Each row has a name. After each piece below comes the name of the row it's from. Each question is about the rows just above it.

<19>: [-2.29 -2.94 -5.27 -6.14 -0.68 -2.46  4.66  1.66  0.28 -0.26 -2.98 -1.56
  2.60  5.63  1.56  2.19 -2.55 -0.25 -7.40 -0.47  1.14  3.23 -4.98  3.98
 -2.96  2.97 -3.69 -2.35  5.22  6.45 -2.52  0.99 -3.40  1.63 -3.13 -3.15
  3.47  1.52  3.27  2.62 -0.57  1.46  2.77 -0.44  0.49 -1.10 -0.27 -1.83
 -2.61  5.20]
<33>: [ 0.70 -0.64 -0.65  0.66 -0.74 -4.07 -5.11  2.41 -4.17  3.24  3.64  3.60
  3.11  2.43 -0.16 -1.36  0.24 -4.33  2.48 -1.03 -3.00 -0.21 -1.49 -4.56
  0.82  1.59 -3.61  1.29  6.10  3.13  3.01 -6.84 -3.95 -0.33  1.63 -0.04
  2.29 -0.54  6.33 -0.94 -2.06 -0.39 -1.38 -0.24 -3.04 -1.57 -1.10  0.34
 -0.25  1.02]
<189>: [ 0.70 -0.64 -0.65  0.66 -0.74 -4.07 -5.11  2.41 -4.17  3.24  3.64  3.60
  3.11  2.43 -0.16 -1.36  0.24 -4.33  2.48 -1.03 -3.00 -0.21 -1.49 -4.56
  0.82  1.59 -3.61  1.29  6.10  3.13  3.01 -6.84 -3.95 -0.33  1.63 -0.04
  2.29 -0.54  0.70  0.33 -3.31 -2.60  2.46 -3.71  1.58 -0.66  1.01  3.11
 -2.55 -0.88]
<170>: [-0.02 -1.24 -0.95 -2.93  0.00  2.35  3.50 -4.25  1.04  2.24  0.34 -0.99
  0.66 -0.91  1.05  0.73  2.62  1.03 -3.01  0.82 -0.25  2.19  2.02  0.68
  0.92 -0.93  1.96 -0.63  2.23  3.31 -0.96  1.42 -1.95  1.91  3.91 -1.31
  5.77  3.64 -1.00  3.70  0.85 -5.03 -3.63  1.83 -2.54  3.87  0.58 -2.57
  2.90 -1.96]
<218>: [ 1.30  3.64  0.65  0.60 -1.02  1.82  1.05 -4.29  1.65  3.70  2.81  4.24
  2.28 -2.09  2.55  5.56  2.52  0.71  0.33  2.40 -1.79 -3.26  0.76  1.88
  0.36 -0.94  1.94 -1.33  1.90  0.74  2.86 -0.31 -2.18 -2.29 -1.13  3.11
  2.16  0.08  2.99 -0.52 -0.98  4.11 -1.05  1.20  0.56 -0.67  0.37 -2.20
  0.02  0.92]
<12>: [-2.65 -2.99 -1.22 -1.26 -1.29  2.66 -1.61 -1.22 -0.60 -3.14  4.26 -2.83
 -2.70 -0.55  1.23  3.05 -1.22  5.66 -3.65 -1.01 -2.12  3.34  1.89  3.16
 -5.54 -2.18  1.24 -1.13 -1.84 -5.10 -2.03  5.00 -2.61  2.49  3.25 -1.55
  2.01  0.06 -3.14  0.58  0.60  0.34  1.46 -4.32 -3.90 -4.17 -0.56 -8.81
 -2.90 -4.54]
<9>: [-0.76  0.29  0.90  0.19 -0.29 -1.45 -0.86 -1.94 -1.26 -0.45  0.49  2.10
 -2.14  1.35 -3.70  3.76  2.32 -1.77 -2.13 -3.61  0.71 -1.84 -3.93 -1.25
  2.56 -2.60  2.51 -0.06 -0.91  1.83 -3.27 -2.61 -0.49 -4.05 -3.26 -2.42
  0.95  2.88 -0.64 -0.37 -1.62  1.61 -4.48 -1.10  1.23 -3.14 -2.15  0.70
  0.49 -2.97]
<172>: [ 0.70 -0.64 -0.65  0.66 -0.74 -4.07 -5.11  2.41 -4.17  3.24  3.64  3.60
  3.11  2.43 -0.16 -1.36  0.24 -4.33  2.48 -1.03 -3.00 -0.21 -1.49 -4.56
  0.82  1.59 -3.61  1.29  6.10  3.13  3.01 -6.84 -3.95 -0.33  1.63 -0.04
  2.29 -0.54  0.70  4.54  1.53 -1.61 -0.42  6.98 -0.87 -1.03  1.66 -1.77
  3.76  0.53]
<30>: [-2.02  0.27  1.30  2.58 -0.78  4.63 -0.33  0.75  4.61  4.22  1.85  0.68
  0.46  3.76  2.19  0.13 -1.99  2.60  7.44 -1.86 -3.40 -2.32  0.13  0.14
 -1.23 -1.67  2.52  1.58 -5.28 -0.06 -2.24 -1.70  5.33 -4.09  3.11  1.08
 -0.25 -0.23 -1.40  3.34  0.63 -3.22 -4.04 -0.24  2.25  3.32  2.47 -1.14
 -0.62 -2.97]
<190>: [ 1.67 -0.14  1.00 -2.63  0.67 -1.18  0.77  0.11  1.39  0.07 -1.35  7.45
 -0.71  0.85 -1.44 -1.65 -2.84 -3.65 -0.25 -2.13  2.13 -0.46 -3.69 -0.16
 -2.58 -1.77 -1.40  0.54  1.88  3.17 -1.18 -3.36  2.30 -2.79 -2.61  1.90
  0.78  0.03 -1.44 -0.42 -5.50  3.12  0.87  0.41 -0.61  0.48 -1.95  1.50
  2.31  3.44]
<120>: [-1.79 -1.86  1.48 -1.15  6.85 -0.45 -0.82 -2.02 -3.06  2.03  0.12  7.45
 -0.71  3.49 -1.36 -2.22 -0.58  4.71 -1.19 -0.24  0.19 -3.85 -0.80 -2.38
 -4.18 -0.21  4.97  0.38 -1.32 -3.50 -2.01  1.87 -0.96  2.07 -6.17 -1.86
 -1.48  2.91 -0.52 -2.52 -1.98 -0.28 -2.32  1.12 -2.05  0.20  3.28 -3.41
 -5.37  1.64]
<161>: [ 0.05  1.59  2.21  0.14 -0.42 -1.34  0.86  2.68 -0.06 -0.18 -3.55 -0.59
 -0.67 -2.86 -2.90  1.67  0.82 -0.09 -1.30  0.28 -1.90 -1.18 -2.65 -5.02
 -0.51 -0.94 -2.53 -0.41 -1.44 -3.17  1.16 -0.46 -4.02  1.65 -2.22 -0.85
 -2.57  0.59  4.21  4.34 -3.33  1.66  0.04  1.99 -4.42 -0.49 -1.86 -2.22
 -1.44  3.94]
Where do [ 1.82  1.05 -4.29  1.65] appear? => <218>
[-2.55 -0.88] => <189>
The row with [-1.95  1.91] is => <170>
[0.87 0.41] => <190>
[ 1.67 -0.14  1.00 -2.63  0.67 -1.18  0.77  0.11  1.39  0.07 -1.35  7.45
 -0.71  0.85 -1.44 -1.65 -2.84 -3.65 -0.25 -2.13  2.13 -0.46 -3.69 -0.16
 -2.58 -1.77 -1.40  0.54  1.88  3.17 -1.18 -3.36  2.30 -2.79 -2.61  1.90
  0.78  0.03 -1.44 -0.42 -5.50  3.12  0.87  0.41 -0.61  0.48 -1.95  1.50
  2.31  3.44] is in which row? => <190>

<103>: [ 3.62  2.64  2.88 -5.38  4.84 -3.68 -6.67  4.64  1.02  4.53 -5.37 -6.17
  3.35 -5.56  3.04  5.11  4.52  4.70  5.55  3.76  4.38  4.38 -5.11 -5.28
 -4.91 -5.84  0.57  1.52  1.40 -5.32 -6.19 -5.55  4.13  3.75 -5.90 -5.60
  1.64]
<113>: [-3.76  1.20 -2.46  2.30 -3.97 -0.25  1.07  0.35 -1.21 -0.91  1.56  0.01
 -3.92  2.77 -4.13 -1.93 -0.41 -0.54 -1.72  0.31 -3.60  0.57  2.54  0.81
  2.35 -0.06 -1.99 -2.23  6.73  1.52  0.17  0.93 -2.89 -0.84  2.17  0.39
 -2.21]
<58>: [-1.00  1.20  0.02 -0.86 -1.00 -2.21 -2.29  1.67 -1.46  1.59 -1.55 -2.82
 -1.52 -0.32 -1.49  0.71  1.84  1.20  0.97  2.70 -1.12  1.95 -0.42 -2.21
 -0.58 -3.06 -2.19 -2.27  6.26 -1.48 -3.04 -2.15 -0.16  1.73 -1.23 -2.56
 -2.25]
<86>: [-5.45  5.88 -7.51  8.23 -4.82  6.37  8.90 -1.79  9.01 -7.36  7.18  6.63
 -5.25  6.52 -5.73 -3.26 -7.07 -2.98 -4.88 -9.19 -3.86 -3.95  6.90  7.21
  7.28  6.68  9.39  9.19 -7.11  6.88  7.21  7.11 -5.06 -8.07  7.87  6.49
  9.15]
<111>: [-0.08  5.60 -2.59  1.57  1.25  2.32  1.69  1.56  7.80 -2.03  1.05  0.76
 -0.10  0.01 -0.53  1.80 -2.06  1.10  0.77 -4.33  1.46 -0.29  0.68  1.41
  1.16  0.99  8.10  8.63 -7.01  0.88  1.05  1.11  0.21 -3.05  0.98  0.84
  8.67]
<73>: [-1.00  1.20  0.02 -0.86 -1.00 -2.21 -2.29  1.67 -1.46  1.59 -1.55 -2.82
 -1.52 -0.32 -1.49  0.71  1.84  1.20  0.97  2.70 -1.12  1.95 -0.42 -2.21
 -0.58 -3.06 -2.19 -2.27  6.26 -1.48 -6.16 -5.89  6.63  2.65 -6.99 -5.80
  9.12]
<38>: [ 2.10  0.25  3.48 -5.31  2.26 -5.48 -7.34  3.66 -3.85  5.46 -5.75 -7.02
  1.31 -4.30  1.49  3.58  5.55  3.64  4.40  6.92  1.60  4.51 -4.37 -6.40
 -4.58 -7.27 -4.80 -4.57  8.68 -5.55 -7.55 -6.39  2.97  5.65 -5.80 -6.62
 -4.51]
[-0.25  1.07  0.35 -1.21 -0.91  1.56  0.01 -3.92  2.77 -4.13] => <113>
[-5.28 -4.91] => <103>
Which row holds [ 0.57  2.54  0.81  2.35 -0.06 -1.99 -2.23  6.73  1.52  0.17  0.93 -2.89]? => <113>

<24>: [6.41 5.44 5.33 9.70 2.70 3.47 0.91 2.58 5.58 2.39 1.40 4.18 0.28 4.19]
<119>: [5.33 5.44 2.70 3.47 0.91 9.70 6.41 4.29 5.58 2.39 1.40 4.18 0.28 4.19]
<126>: [9.70 6.41 4.29 5.58 2.39 1.41 4.18 2.58 5.58 2.39 1.40 5.44 6.67 4.93]
[6.41 5.44 5.33 9.70 2.70 3.47 0.91] => <24>
The row with [2.70 3.47 0.91 2.58 5.58 2.39 1.40 4.18] is => <24>
Where do [9.70 6.41 4.29 5.58 2.39 1.40 4.18] appear? => <119>
[3.47 0.91 9.70 6.41 4.29 5.58 2.39] => <119>
Where do [4.29 5.58 2.39 1.40 4.18] appear? => <119>

<31>: [ 2.56 -4.50 -2.70  9.21 -2.12]
<87>: [-4.87  4.57  5.76  7.57  9.59]
<7>: [-4.29  3.01 -4.87  4.58  5.76]
<98>: [-7.15  3.98 -8.90  6.86  7.88]
<95>: [-1.69  2.56 -5.47  9.85  7.52]
<79>: [ 8.31 -3.47  6.82 -6.67  1.47]
<46>: [ 0.49 -0.50 -1.27  4.81 -0.47]
<5>: [-3.47  6.82 -6.67  8.31  7.26]
<47>: [ 0.49 -0.50 -5.59  4.81 -0.47]
<40>: [-7.15  3.98 -8.90  3.89  7.88]
<182>: [ 1.25  0.09 -0.45  3.96  0.73]
[-3.47  6.82 -6.67  8.31] => <5>
[-4.87  4.58  5.76] => <7>
[4.58 5.76] is in which row? => <7>

<132>: [-0.84  0.55 -0.84 -0.06 -0.03 -0.65 -0.23 -0.15  0.28  0.09  0.61 -1.20
 -0.03  0.09  0.78  0.52  0.57 -0.92  0.56 -0.47 -0.55 -0.52  1.16 -1.05
  0.45  0.08 -1.41 -0.70 -0.26 -0.60  0.36  0.47 -0.14 -0.36  0.31 -9.08
  0.66 -0.57 -1.25  0.06  0.16  0.03  0.06 -0.47  1.02 -0.35  0.70  0.09]
<21>: [ 0.65 -0.96 -0.84 -0.06 -0.03 -0.65 -0.23 -0.15  0.28  0.09  0.61 -1.20
 -0.03  0.09  0.78  0.52  0.57 -0.92  0.56 -0.47 -0.55 -0.52  1.16 -1.05
  0.45  0.08 -1.41 -0.70 -0.26 -0.84  0.54  0.86 -0.87  0.64 -0.14 -0.14
  0.94 -0.43 -0.12  0.63  0.14  0.61  0.23 -0.59  0.89 -0.23 -0.36  0.29]
<69>: [ 0.65 -0.96 -0.84 -0.06 -0.03 -0.65 -0.23 -0.15  0.28  0.09  0.61 -1.20
 -0.03  0.09  0.78  0.52  0.57 -0.92  0.56 -0.47 -0.55 -0.52  1.16 -1.05
  0.45  0.08 -1.41 -0.70 -0.26 -0.84  0.54  0.86 -0.87  0.64  0.16 -1.13
  0.94 -0.43 -0.12  0.63  0.14  0.61 -1.08  0.47 -0.08 -1.18  0.63  0.27]
<53>: [ 0.45 -0.71  0.28 -0.93 -1.65 -0.22 -0.78 -0.69 -0.61  0.77 -0.93 -1.20
  0.73  0.22 -0.54  0.08 -0.75 -0.27 -0.73  0.44  0.19  0.43  0.66 -0.57
  0.19  0.03 -1.66 -0.78 -0.12 -1.00  0.55  1.07 -0.68  0.47  0.16 -1.13
  1.08 -0.49 -0.25  0.38  0.19  0.57 -0.96  0.38 -0.13 -1.24  0.79  0.26]
[-0.71  0.28 -0.93 -1.65 -0.22] => <53>
[ 0.45 -0.71  0.28 -0.93 -1.65 -0.22 -0.78 -0.69 -0.61  0.77 -0.93 -1.20
  0.73  0.22 -0.54  0.08 -0.75 -0.27 -0.73  0.44  0.19  0.43  0.66 -0.57
  0.19  0.03 -1.66 -0.78 -0.12 -1.00  0.55  1.07 -0.68  0.47  0.16 -1.13
  1.08 -0.49 -0.25  0.38  0.19  0.57 -0.96  0.38 -0.13 -1.24  0.79  0.26] => <53>
[ 0.65 -0.96 -0.84 -0.06 -0.03 -0.65 -0.23 -0.15  0.28  0.09  0.61 -1.20
 -0.03  0.09  0.78  0.52  0.57 -0.92  0.56 -0.47 -0.55 -0.52  1.16 -1.05
  0.45  0.08 -1.41 -0.70 -0.26 -0.84  0.54  0.86 -0.87  0.64  0.16 -1.13
  0.94 -0.43 -0.12  0.63  0.14  0.61 -1.08  0.47 -0.08 -1.18  0.63  0.27] is in which row? => <69>

